Below is a small trained network, with its code and all its weights. Each question gives an input and a target symbol and asks what happens when units are switched off, that is, made to give their printed mean instead of their output.

import numpy as np


def w(rows, s, z=0):
    codes = np.array(rows[::2]) - 128.0
    scale = np.full(codes.shape[1], s)
    scale[-1] = z or s
    return codes * scale


def f(y):
    return y / 2 * (1 + np.tanh(0.7978845608 * (y + 0.044715 * y**3)))


def softmax(a):
    e = np.exp(a - a.max(-1, keepdims=True))
    return e / e.sum(-1, keepdims=True)


def log_softmax(a):
    a = a - a.max(-1, keepdims=True)
    return a - np.log(np.exp(a).sum(-1, keepdims=True))


def net(x, mask):
    ids = ['βγδεζλξπσφψω'.index(c) for c in x.split()]
    T = len(ids)
    res = E[ids] + P[:T]
    r = res
    for j in range(2):
        rows = slice(3 * j, 3 * j + 3)
        q, k, v = (r @ M[0][rows].T for M in (Q, K, V))
        z = softmax(np.where(np.tri(T) > 0, q @ k.T / 3**0.5, -1e9)) @ v
        o = O[0][rows]
        res = res + np.where(mask[j], z, o[:, -1]) @ o[:, :-1]
    y = f(res @ A[0][:, :-1].T + A[0][:, -1])
    res = res + np.where(mask[2:6], y, B[0][:, -1]) @ B[0][:, :-1]
    return log_softmax(res[-1] @ U[:, :-1].T + U[:, -1])


Q, K, V, O, A, B = {}, {}, {}, {}, {}, {}
E = w([
[100,77,116,160,61],'β',
[90,112,74,121,60],'γ',
[104,83,101,147,76],'δ',
[108,94,117,156,67],'ε',
[91,171,125,174,33],'ζ',
[178,12,106,88,132],'λ',
[139,67,139,48,88],'ξ',
[140,233,111,141,26],'π',
[185,90,157,188,51],'σ',
[62,169,80,87,124],'φ',
[251,104,133,133,49],'ψ',
[160,120,90,84,216],'ω',
],0.018)
P = w([
[184,187,2,136,61],'0',
[181,154,52,128,88],'1',
[168,138,93,117,103],'2',
[144,106,154,115,129],'3',
[130,87,182,114,141],'4',
[106,59,228,111,151],'5',
],0.0099)
Q[0] = w([
[157,116,159,121,18],'head 0',
[175,232,147,90,169],'head 0',
[172,53,143,123,84],'head 0',
[168,124,110,53,104],'head 1',
[134,251,187,145,157],'head 1',
[123,68,173,94,88],'head 1',
],0.018)
K[0] = w([
[169,144,191,116,8],'head 0',
[166,130,15,168,108],'head 0',
[178,175,184,138,163],'head 0',
[56,137,80,107,215],'head 1',
[179,134,100,251,78],'head 1',
[48,92,155,116,203],'head 1',
],0.015)
V[0] = w([
[204,207,127,65,118],'head 0',
[203,160,161,247,235],'head 0',
[214,86,112,227,118],'head 0',
[166,69,136,127,75],'head 1',
[175,87,65,116,90],'head 1',
[74,119,159,68,33],'head 1',
],0.011)
O[0] = w([
[79,76,255,119,157,183],'head 0',
[63,62,91,247,169,55],'head 0',
[141,62,105,218,74,204],'head 0',
[83,132,95,162,178,192],'head 1',
[115,171,170,108,228,248],'head 1',
[216,170,162,168,213,119],'head 1',
],0.0089,0.012)
A[0] = w([
[100,199,144,199,77,189],'neuron 0',
[92,198,132,122,83,84],'neuron 1',
[154,135,5,97,187,191],'neuron 2',
[189,144,77,115,118,3],'neuron 3',
],0.014,0.0024)
B[0] = w([
[105,116,5,27,172,188],'neuron 0',
[1,62,80,216,122,197],'neuron 1',
[6,238,56,145,79,254],'neuron 2',
[242,147,216,235,58,171],'neuron 3',
],0.0092,0.0066)
U = w([
[103,125,125,154,123,3],'β',
[96,75,197,255,154,121],'γ',
[119,31,87,40,20,45],'δ',
[23,172,44,81,188,228],'ε',
[178,99,125,116,94,156],'ζ',
[168,148,120,75,170,84],'λ',
[129,57,58,182,203,116],'ξ',
[149,134,84,158,127,69],'π',
[94,144,156,174,111,48],'σ',
[121,105,118,131,130,27],'φ',
[137,124,108,145,134,79],'ψ',
[62,95,191,98,195,130],'ω',
],0.0068,0.0031)

Each question gives the input, a string of symbols that net reads in full, and the target symbol t.
The units are the heads (3 rows each of Q, K, V and O) and the neurons (one row each of A and B). Each row of codes is followed by its name. A weight is (code - 128) times the scale printed after its matrix; where a second scale follows, it is the last column's (O, A, B and U).
mask holds one flag per unit, heads first, then neurons. A switched-off unit (its flag False) gives its mean, the last column of its rows in O or B, instead of its output. The means were averaged over made-up inputs and are rounded, as every weight is.
A unit's drop is (log p(t) with every unit on - log p(t) with that unit switched off) / (log p(t) with every unit on - log p(t) with every unit switched off).
The circuit of an input: a set's keep is (log p(t) with only the set's units on - log p(t) with every unit switched off) / (log p(t) with every unit on - log p(t) with every unit switched off). Starting from all 6 units, units are removed one at a time, each time the one whose removal leaves the highest keep (on an exact tie, the one counted first), for as long as the keep stays at least 0.8.
units of the circuit, in order: the units of the circuit, biggest drop first
most important unit: the unit with the biggest drop
k most important neurons: the k neurons with the biggest drops, biggest first
which heads matter: for each layer, one digit per head in row order, 1 if its drop is at least 0.15 and else 0, layers parted by /
drop of u: that unit's drop, to one decimal
input π ω φ σ, target δ: units of the circuit, in order => (head 1; neuron 0; head 0)
input φ σ σ ω λ ζ, target ε: 2 most important neurons => (neuron 0; neuron 3)
input ω λ β ω, target ω: which heads matter => 10
input ω π ψ, target δ: which heads matter => 01
input λ λ λ, target ε: units of the circuit, in order => (head 1; neuron 2)
input λ λ ε, target ε: most important unit => head 1
input ω λ ξ π λ, target ω: which heads matter => 10
input β λ δ, target ε: units of the circuit, in order => (head 1; head 0; neuron 2)
input λ ε φ δ, target ζ: which heads matter => 11
input π β γ ζ φ λ, target ζ: units of the circuit, in order => (head 1; head 0; neuron 3)
input γ ψ λ ξ, target γ: units of the circuit, in order => (head 0; head 1)
input λ β φ λ, target ζ: units of the circuit, in order => (head 1; neuron 3; head 0)
input λ β ω σ π, target ε: 3 most important neurons => (neuron 0; neuron 3; neuron 1)
input ξ λ ω ξ, target δ: most important unit => head 1
input ξ β ε λ β λ, target ε: units of the circuit, in order => (head 0; neuron 2)
input φ λ ω λ ψ, target δ: 2 most important neurons => (neuron 3; neuron 1)
input λ λ ψ λ δ, target γ: 2 most important neurons => (neuron 0; neuron 2)
input φ φ ξ, target ζ: 3 most important neurons => (neuron 3; neuron 2; neuron 0)
input β σ λ π, target ε: 2 most important neurons => (neuron 0; neuron 3)
input ω ω σ, target δ: units of the circuit, in order => (head 1)
input λ β λ ψ γ λ, target γ: 2 most important neurons => (neuron 0; neuron 2)
input σ ζ λ ω λ λ, target δ: drop of head 1 => 1.2
input λ ω ω δ, target δ: drop of neuron 0 => 0.0
input λ ω π β, target δ: drop of head 1 => 1.2
